Below are the code and all the weights of a small trained network. Each question names an input and a class and asks about switching units off, where a switched-off unit gives its printed mean instead of its output.

import numpy as np


def w(rows, s, z=0):
    codes = np.array(rows[::2]) - 128.0
    scale = np.full(codes.shape[1], s)
    scale[-1] = z or s
    return codes * scale


def f(y):
    return y / 2 * (1 + np.tanh(0.7978845608 * (y + 0.044715 * y**3)))


def log_softmax(a):
    a = a - a.max(-1, keepdims=True)
    return a - np.log(np.exp(a).sum(-1, keepdims=True))


def net(x, mask):
    res = np.array(x, float).reshape(1, 7) / 4 @ E
    y = f(res @ A[0][:, :-1].T + A[0][:, -1])
    res = res + np.where(mask, y, B[0][:, -1]) @ B[0][:, :-1]
    return log_softmax(res[-1] @ U[:, :-1].T + U[:, -1])


A, B = {}, {}
E = w([
[134,138,139,115,117],'x0',
[242,248,49,88,254],'x1',
[74,71,62,197,179],'x2',
[30,140,101,40,99],'x3',
[230,33,85,210,174],'x4',
[116,119,119,147,139],'x5',
[176,152,134,98,85],'x6',
],0.0075)
A[0] = w([
[62,126,122,140,87,83],'n1',
[119,218,154,61,81,209],'n2',
[76,100,145,144,70,171],'n3',
[194,92,173,182,166,98],'n4',
[147,189,142,188,154,178],'n5',
[86,75,172,156,9,255],'n6',
[104,137,165,179,93,188],'n7',
[90,184,105,89,165,92],'n8',
[198,116,97,117,177,79],'n9',
[173,151,159,137,206,114],'n10',
[153,206,109,170,183,184],'n11',
[92,78,168,148,40,253],'n12',
[73,104,148,92,82,41],'n13',
[129,76,216,172,128,238],'n14',
[165,113,48,127,171,191],'n15',
[135,96,68,60,106,170],'n16',
[88,165,107,90,175,59],'n17',
[55,129,121,116,120,73],'n18',
[111,190,103,94,182,219],'n19',
[98,172,86,137,150,127],'n20',
[168,184,68,101,143,253],'n21',
],0.012,0.005)
B[0] = w([
[113,123,155,38,128,163],'n1',
[85,86,146,133,120,229],'n2',
[155,141,108,50,97,192],'n3',
[189,69,73,67,128,176],'n4',
[68,72,87,95,178,163],'n5',
[92,114,55,20,16,249],'n6',
[114,71,21,138,110,169],'n7',
[159,177,199,170,91,166],'n8',
[71,130,120,51,157,175],'n9',
[101,113,111,43,203,172],'n10',
[107,218,231,79,207,193],'n11',
[87,112,40,77,75,229],'n12',
[115,142,132,61,150,169],'n13',
[187,52,22,135,30,197],'n14',
[70,151,115,97,112,185],'n15',
[79,186,254,174,146,153],'n16',
[193,110,168,245,75,152],'n17',
[97,186,152,72,139,155],'n18',
[106,141,201,180,144,196],'n19',
[113,187,169,125,122,148],'n20',
[49,97,195,171,176,211],'n21',
],0.0077,0.015)
U = w([
[102,97,93,123,2,250],'0',
[78,158,127,5,109,104],'1',
[83,141,196,140,164,141],'2',
[70,177,198,221,69,66],'3',
[237,52,72,127,27,1],'4',
],0.0083,0.005)

Each question gives the input, the list of numbers given to net, and the class t.
The units are the neurons (one row each of A and B). Each row of codes is followed by its name. A weight is (code - 128) times the scale printed after its matrix; where a second scale follows, it is the last column's (A, B and U).
mask holds one flag per neuron, in row order. A switched-off neuron (its flag False) gives its mean, the last column of its row in B, instead of its output. The means were averaged over made-up inputs and are rounded, as every weight is.
A unit's drop is (log p(t) with every unit on - log p(t) with that unit switched off) / (log p(t) with every unit on - log p(t) with every unit switched off).
The circuit of an input: a set's keep is (log p(t) with only the set's units on - log p(t) with every unit switched off) / (log p(t) with every unit on - log p(t) with every unit switched off). Starting from the 12 units with the biggest drops (on a tie, the unit counted first), units are removed one at a time, each time the one whose removal leaves the highest keep (on an exact tie, the one counted first), for as long as the keep stays at least 0.8.
circuit, biggest first: the units of the circuit, biggest drop first
top k neurons: the k neurons with the biggest drops, biggest first
drop when u is switched off: that unit's drop, to one decimal
input [-3,-5,-1,-4,-8,6,-7], class 0: circuit, biggest first -> (n14)
input [1,-7,-4,-2,2,2,-3], class 4: top 2 neurons -> (n14, n21)
input [6,1,6,1,2,2,-2], class 2: top 3 neurons -> (n6, n12, n14)
input [4,-8,-6,-6,4,-3,-6], class 4: circuit, biggest first -> (n14, n4)
input [-2,-1,-7,-1,-7,-7,5], class 0: top 2 neurons -> (n11, n10)
input [-4,8,2,6,-2,-1,-6], class 3: top 2 neurons -> (n17, n8)
input [-2,4,1,3,8,-7,1], class 2: top 2 neurons -> (n6, n12)
input [2,4,5,-6,-2,-7,1], class 2: top 2 neurons -> (n6, n12)
input [3,2,5,-6,8,-2,5], class 1: drop when n9 is switched off -> 0.2
input [3,7,-5,2,-3,-8,-4], class 3: drop when n8 is switched off -> 0.1
input [-5,2,2,-7,7,-4,-6], class 1: drop when n11 is switched off -> 0.2
